Group and class of each row
[ -4.7 -11.8  -8.8   0.6  -0.9  -7.3   1.1   1.8   0.9  11.5  -1.9   4.3
  10.0  -3.9   4.7  16.9 -12.4   1.2  -0.5   4.8   3.1  -4.5 -52.1 -13.1] -> Z.[14]
[  4.7  -4.4  -4.0   1.5  -1.9  -9.3   6.7  -8.1 -17.4   2.6   3.3  -2.3
   5.2  -3.4  -2.5  10.6 -10.3  -0.6  -7.7 -10.5   7.7  10.5 -56.7   7.6] -> A.[4]
[ -1.3  -9.6  -4.7   1.6   0.9  -4.3  -0.9  -4.7  -4.3   8.8   6.4   5.8
  -1.4  -8.2  -6.1   3.0 -16.3   1.2 -13.1  -6.5   4.4   6.6 -50.3  -9.9] -> A.[6]
[ -0.2  10.4  -4.2   5.4  -4.6  -8.9  18.3 -14.6 -36.6 -15.7   2.4   1.1
   1.0  -0.1 -15.9  -3.4 -15.2  -0.9 -17.7 -19.1   2.9  14.5 -39.2  -3.0] -> N.[19]
[  0.5   5.7  -7.0   3.9  -7.4 -10.1  19.4 -11.9 -36.0  -9.3   4.9  -3.7
  -7.4   1.3 -15.6   5.6 -21.5  -3.5 -26.7 -22.1   4.3   7.7 -24.8   0.7] -> N.[19]
[ 14.1   7.9 -10.9   8.8  -2.6  -7.0  24.3 -12.5 -47.6 -22.8   0.8  -4.3
 -10.0  -1.5 -18.0  -1.6 -18.4  -5.5 -22.3 -23.2   4.7  17.2 -35.0   2.7] -> N.[19]
[ -0.3  -5.9  -7.5  -1.2   1.0  -7.1  -1.9  -9.6  -5.3  -0.3   4.0   1.7
  -8.5  -5.2 -14.9   8.9 -24.4  -9.3  -4.2  -5.2   1.9  10.0 -80.7  -9.7] -> A.[6]
[  0.2  -8.7  -6.2   5.3  -2.8  -3.3  -5.4  -4.1 -12.2  14.3   2.1   3.6
  -0.8  -5.6  -7.3  21.0  -5.5  -0.7  -3.9   0.4   0.9  -1.6 -75.0  -0.5] -> Z.[20]
[  3.6  12.6  -1.6   1.7  -3.3  -3.9   0.1  -5.6 -26.0  19.5   4.2   4.0
   0.5  -1.4  -9.3   2.9  -3.3  13.0 -10.4 -13.2   3.3   2.9 -30.6   2.7] -> N.[13]
[  2.7   4.2  -2.6   7.6  -4.6  -1.3   9.0  -3.7  -8.9  -2.2   0.3  -2.8
   2.3  -4.1  -5.6  -2.1 -14.4  -1.0  -4.5  -6.2   3.8   4.8  -5.6   3.8] -> N.[13]
[  9.5  17.4  -4.7   4.4   3.7  -2.0  25.8 -14.8 -37.4 -13.4  -0.1  -3.1
  -3.7   2.6 -11.4  -1.0 -14.0   4.6 -18.0 -17.5   1.3   8.7 -25.1   3.8] -> N.[19]
[-10.3 -12.9 -11.4  -2.7  -0.2  -9.9   0.4  -6.9  -9.6  -2.7   4.1   3.8
 -26.7  -8.7 -12.1   7.7 -20.6  -4.0  -5.7 -14.2   3.0  -8.8 -86.3  -9.0] -> A.[6]
[ -0.9  -4.4  -7.5  10.3  -9.1  -6.5   2.5  -9.9 -14.1   0.9   4.0   3.5
  -0.4  -6.1 -10.2   4.6 -16.2  -1.5 -14.2  -4.5   0.5  -3.2 -50.4   1.1] -> A.[4]
[  2.1   9.7 -13.8   5.1  -5.1 -10.4  23.2   6.1 -49.7 -14.6  14.5  -4.6
 -14.0   0.6 -20.5  11.3 -17.2  -1.6 -24.9 -36.4   8.3  12.1 -61.2   5.6] -> N.[19]
[  0.9  11.0  -7.0   3.3  -2.8  -5.1   7.3 -13.1 -27.7  -8.8   5.4  -8.0
  -3.9  -3.1  -4.1 -10.1 -15.3  -6.0 -18.6 -17.1   2.5   7.6 -21.7  -1.9] -> N.[19]
[ -1.8  -7.9  -6.3   5.4  -2.5  -2.6   6.0  -7.8  -4.8  -2.8   3.3   5.8
  -1.9  -5.5  -6.3  -4.3 -20.1  -8.2  -6.6  -4.8   1.6   1.9 -50.1  -2.1] -> A.[4]
[ -3.1  -4.1  -6.5  -1.6  -3.6  -6.7  -1.9  -0.2 -10.2   7.9   1.6   5.6
   0.5  -9.8  -9.2   5.7 -21.7  -2.3  -7.4   0.8   3.6   0.4 -86.3  -2.7] -> A.[6]
[-20.0   8.9 -13.2   3.6  -7.3 -12.7  16.3 -18.6 -42.7 -11.9   3.1   0.0
 -13.3  -3.6 -14.3   2.5 -16.2  13.3 -15.2 -21.7   2.6  11.2 -55.5  -7.2] -> N.[19]
[  0.0   5.2  -0.2   6.1  -1.3  -1.7  16.8  -3.4 -25.6  -5.2   3.0   0.0
   0.7   2.6  -7.9   7.6  -1.2   4.4 -15.2 -13.0   5.0   6.3  -6.8   3.4] -> N.[13]
[ -2.6  -3.3  -2.9  -1.6   0.6  -3.3  -0.1  -1.2   3.2  -8.3  -3.8   1.6
  -5.4  -2.4  -3.0 -15.6 -12.8 -14.9   2.3  -5.2   3.7   6.1 -47.6  -7.0] -> A.[6]
[ -1.0   1.0  -7.9  -1.3  -2.5  -8.8   7.8  -8.2 -37.4  -1.8   4.0  -3.5
  -4.6  -4.6 -32.3  14.3 -19.8 -13.4 -18.5 -17.2   0.7  11.7 -67.1   0.2] -> A.[4]
[  1.3 -13.2  -5.2  -0.1   1.0   2.6 -27.8   2.4 -16.9  16.0   6.9   7.0
   4.7  -2.6 -16.7  27.7 -11.5   0.7  -8.6  -3.7   4.8   4.6 -66.5  16.1] -> Z.[14]
[  1.3  -4.6 -12.7   1.9   6.3 -15.3   1.3  -7.4 -34.7  -0.4   9.1   2.7
  -6.9 -11.5 -26.6  21.6 -31.5 -15.8 -17.4 -27.6   3.8  22.4 -86.3  -1.5] -> A.[6]
[ -1.4   7.9  -2.1   3.1  -7.0  -2.4  14.2 -13.1 -12.2  -0.4   3.4  -0.4
  -1.3  -3.1   0.5  -6.7  -5.0   4.5  -5.8  -2.3   2.9  -2.4  -5.8  -3.2] -> N.[19]
[ -1.4   7.9 -14.1   2.3  -3.1  -6.5  14.7 -11.1 -22.2 -10.0   0.7   4.4
  -5.0   2.9  -5.2   4.1  -5.3   0.0 -17.4 -15.1  -0.6   4.9   2.1   3.4] -> N.[13]
[  0.2   1.2  -7.4   3.2  -7.5  -6.9  16.8  -7.0 -23.1 -17.6   6.6  -3.5
 -16.1  -1.0  -7.6   8.3  -1.7   0.9 -18.0 -19.0   5.6  12.0  -2.5   3.8] -> N.[13]
[ -4.6   6.2  -6.4   0.0  -3.2  -4.4  20.3 -14.9 -29.7  -9.8   6.8  -7.5
  -1.7  -1.3 -14.0   5.2  -7.8  -0.4 -23.4 -14.7   3.0   5.6 -26.9   4.0] -> N.[19]
[  0.7  -3.6  -4.1   1.8   2.2 -10.3   6.3  -7.1 -21.1   2.0   0.0  -4.9
   0.5  -1.5 -13.5  14.0 -19.0  -6.0 -21.6 -13.1   1.4   9.7 -59.5  -0.4] -> A.[4]
[ -1.9   3.7 -10.8   3.3  -7.0  -5.9  14.6 -24.9 -25.5  -7.4   4.2  -6.8
 -14.4   5.4  -9.0  12.0 -14.1   4.2 -18.1 -21.2   2.1  10.0 -42.0   2.4] -> N.[13]
[ -1.8  10.4  -9.9   2.1  -5.1  -7.6  21.5 -14.5 -36.5 -10.0   6.2  -2.9
  -6.2  -3.6 -14.4   6.3 -20.0   1.7 -11.3 -20.8   4.3  11.4 -39.2  -1.8] -> N.[19]
[ -2.3 -12.3  -1.4  -1.5   0.5  -3.2  -9.2   0.9  19.0  12.9   2.9   4.0
   6.0  -5.4   1.3  17.9  -6.0   8.2  -6.7  -6.9  -1.4  -7.1 -34.1  -0.5] -> Z.[14]
[ -6.2  12.2 -12.3   6.9  -6.1  12.8  18.9 -14.3 -29.4  -9.9   5.4  -3.6
  -7.0   0.1  -9.6   4.0 -12.8  -3.9 -27.3  -9.9   1.3   8.0 -22.3  13.0] -> N.[19]
[ -0.5 -18.3  -7.9   0.9   0.5  -8.3  -2.3  -1.1 -22.6  12.6   0.1   6.7
  -1.2  -7.8 -17.1  26.7  -8.7   4.3  -6.5  -6.8   3.0   1.5 -55.1   4.1] -> Z.[20]
[ -1.4   7.1  -6.5   7.0  -6.1 -10.1  23.8 -11.8 -30.4  -6.1  12.1  -4.3
  -8.4  -5.0 -10.5   1.5 -20.2 -10.8 -24.1 -18.3   2.1  13.7 -39.9  -0.3] -> N.[19]
[ -2.2  -6.2  -2.0   4.0  -4.1  -7.5   4.4  -1.0 -29.9  19.2   2.2   8.4
   7.1  -6.5  -6.9  24.0 -10.9  10.8  -7.5  -2.3   2.7  -0.5 -37.9  -5.6] -> Z.[20]

Group and class of each row
[  8.2   9.7   3.6 -24.2  -0.5   1.5   2.9 -14.7  -4.5  -3.2  11.2   2.0
  -0.2   3.0   0.3   0.9  -0.8  -0.2 -12.3 -14.1  13.3   0.4 -24.4  -0.8] -> <29>.[32]
[  7.5   4.9   5.8 -32.7  -3.5   0.2   5.0 -20.4  -7.0  -5.5   6.5   1.0
   0.4   2.2  -7.1  -2.5   8.8  -9.4 -22.9  -1.6  36.7   2.3 -34.0  -3.4] -> <29>.[32]
[  7.8  17.4  -3.8  -0.9   6.2  -5.1   1.7  13.1  -2.7  -4.1  10.6   8.9
  -9.7  31.0   1.9   4.4  10.0  -1.9  35.5   2.6 -58.0  -2.1 -36.9  -5.8] -> <26>.[45]
[ 11.7 -17.3   3.3 -20.6  -7.8   2.6   6.3  12.2   6.5  21.4   1.8   2.2
 -11.1  -7.7   6.4   1.0   6.2  -4.8  -9.4   1.3  20.4  -4.0  20.8  -8.2] -> <26>.[33]
[  3.3   7.3   2.7  -7.4  -0.9  -4.5   3.5   4.5  -2.7   2.6  -0.4  -1.3
  -6.7  16.4  -0.8   0.1   7.7  -4.8  10.8   4.7 -29.2  -2.6  -7.6  -5.9] -> <26>.[33]
[ -2.8  -2.0   3.3  -6.3  -0.1   2.6   3.3 -12.2  -1.4  -9.0   0.1  -0.6
   7.4   0.0 -11.9  -4.5  -1.3  -0.6  -4.4  -7.8  16.1   1.9 -12.3  -1.0] -> <29>.[34]
[  7.1  -5.7  -0.2 -16.3   0.1   3.5  -1.3  -3.6   2.1   4.1   0.3  -0.5
   0.6 -14.5  -5.7  -1.5   1.5  -3.0 -17.4  -0.1  28.7  -1.6   9.8  -5.5] -> <29>.[44]
[  0.9   9.1   2.5 -16.9  -3.3   1.1   1.6  -6.9  -7.5  -4.0   4.6   0.1
   1.6   4.7   7.0  -1.0   2.9  -4.0  -6.3  -4.0  17.3   1.4 -27.9  -5.5] -> <29>.[32]
[  4.6   3.6   1.1 -16.9  -3.9  -1.2   9.2   9.8   5.9   9.9   4.2   5.9
  -6.2  16.0   1.9  -2.5   9.5   4.4   0.9   1.8 -24.7   0.4 -19.7  -3.0] -> <26>.[46]
[ -3.2   6.6  -0.1 -11.7  -7.8  -0.2  13.2  -0.8   2.5  14.4  -4.3   0.7
  -7.6  14.9  10.0  -4.7   2.1   0.3  -5.4   9.4 -35.2   3.1  -7.9  -1.8] -> <26>.[46]
[ -0.8   8.9  -1.7  -2.8 -11.5  -4.4   0.8   1.7   4.2   7.7  13.5   5.2
  -1.6  18.5  -2.7  -2.2   2.1   1.2   9.0  -2.4 -35.3   1.9  -5.6  -3.8] -> <26>.[46]
[-23.9   6.2  -1.7 -10.0  -1.1   0.3  -8.9 -18.4  -0.8   2.1 -19.0   0.5
   0.6   5.9  -2.1  -5.5   9.5  -1.9  -3.5  -7.3 -14.5   9.6  -8.4  -2.2] -> <29>.[34]
[ -2.2   8.0   0.0 -33.8  -3.8   1.6   9.7 -19.3   3.1  14.0   1.2   7.9
  -4.1  30.7   2.8  -9.7   7.2  -1.1  -3.2   0.0 -33.0   6.3 -24.5   0.3] -> <26>.[46]
[  2.1  -0.3  -2.0 -19.3   4.9   0.5   6.9  14.4  -3.8  12.4  -1.4   2.2
 -17.4  -1.0  -0.3   4.9   1.1 -11.2  -2.9   3.0  -4.6   0.7   0.7  -7.6] -> <26>.[33]
[ -0.6  -1.6   6.2 -10.9  -4.3  -3.1   7.8   7.6   0.1   8.8   0.3   3.0
  -5.8  -0.3   2.6  -1.3   4.3  -2.5  -4.9   8.4  -7.7  -3.2   9.8  -0.8] -> <26>.[46]
[  0.6   5.1  -3.8  -7.0  -3.3   1.0   0.1 -14.8  -2.1  -2.0  -1.0  -2.2
   7.1  -2.7  -5.6  -0.3  -0.3   1.6   3.1  -1.3  21.3   3.0 -15.5  -0.3] -> <29>.[44]
[  2.7  11.2   1.6 -12.2   4.0   0.4   1.8 -12.5  -5.4  -4.7   0.2  -1.8
  -2.2  13.3  -1.1  -1.5   0.5  -2.0  -7.6   0.9   4.5   3.5 -26.7  -5.1] -> <29>.[32]
[  8.3   2.9  -0.1  -7.4   6.3  -1.8   2.2   6.2   1.8  11.3   8.4   1.2
 -10.2  11.3   3.2  -2.9  -1.4  -5.4  -0.1   4.6 -19.4   0.2  -8.2  -3.1] -> <26>.[33]
[  4.4   9.8  -0.7  -9.5   2.0   2.5   2.3 -13.5  -0.3  -1.5   2.5  -1.5
   4.7  -4.8  -2.0   0.8  -1.2  -0.5 -16.4   0.1  21.4   0.9 -19.4  -1.4] -> <29>.[32]
[  1.5   4.6  -1.8 -13.8  -1.5  -3.7   6.9   7.6   4.8  10.0  -4.9   4.0
  -3.1   6.2   2.5  -4.0   5.8   0.3  -8.7   7.8  -8.7   0.6  -0.5   2.8] -> <26>.[46]
[ -3.3  -0.2  -3.3 -12.5   1.3  -5.7  -2.2  -6.5  -0.8  -2.1   2.4   3.5
  -0.5   8.3   0.2  -0.4   5.9  -0.8   5.8  -1.9   1.4  -0.7 -13.3  -3.6] -> <29>.[34]
[  5.1   5.6  -0.8  -9.6  -0.2  -3.3   6.0   2.7  -1.7   9.7  -0.3  11.0
 -11.8  20.2   2.8  -5.8   3.8  -5.4   1.4  13.3 -32.5   1.1 -24.0  -2.2] -> <26>.[33]
[ -1.9   2.6   1.3 -13.9   4.9  -5.2   6.0  -2.9  -1.7  11.5  -1.3   3.4
 -10.0   9.0   7.7  -8.5   3.8   0.5  -9.8   6.2 -10.8  -1.1  -9.9  -1.6] -> <26>.[46]
[  1.8  -2.9   2.9 -10.5   1.7   3.1   2.9 -14.8  -9.8 -10.5   4.3   1.2
   3.8   9.7  -4.9  -1.5   0.2  -1.9  -5.3  -5.5  19.5  -2.1 -30.2   0.3] -> <29>.[32]
[ 13.0  -3.1   4.9 -23.4  -5.7  -5.0  -3.2 -11.0  -8.1   2.8   7.8  -2.6
  -3.4  -2.3  -2.5   1.9   3.3  -4.4 -21.3  -0.8  32.1  -0.8 -13.5 -12.9] -> <29>.[32]
[  2.0  -6.2   5.3 -14.9  -2.0  -2.2   6.6  11.5  -1.4  -0.9  -4.7  -1.5
  -1.5  -1.3   3.5   0.5   0.9  -0.7 -13.1   3.6  25.8  -4.7   7.5  -4.8] -> <26>.[33]
[  2.3   4.4   3.4 -12.7  -1.2   3.1  -7.4 -21.2   0.3  -5.0   7.7   0.9
   7.7   1.0  -7.7  -3.5   7.0   1.6  -4.3 -12.6  14.2  -0.2 -11.3  -1.7] -> <29>.[44]
[  3.8 -11.7   0.2   1.5   3.5  -7.1   8.4   8.7  -2.8   8.5  -8.3  -4.0
 -11.5   4.7  11.1   1.6   1.7  -6.7  -5.5   4.7   6.3  -7.4  11.4  -8.8] -> <26>.[33]
[  1.3   3.0   0.0  -7.5  -1.1  -2.7   8.0  -0.1   1.2   3.4   0.5   4.1
  11.0  10.0   3.6  -3.2   3.2   1.2  10.1  11.6 -17.5   2.3  -9.4   2.3] -> <26>.[33]
[  3.8   9.3   4.1 -23.3   1.7   2.8  14.8 -18.5  -6.0   1.4  -3.5   6.7
  -4.9  15.9   9.5  -3.9  -4.2  -6.5 -17.3  -1.6   2.9   2.0 -38.8   3.7] -> <29>.[32]
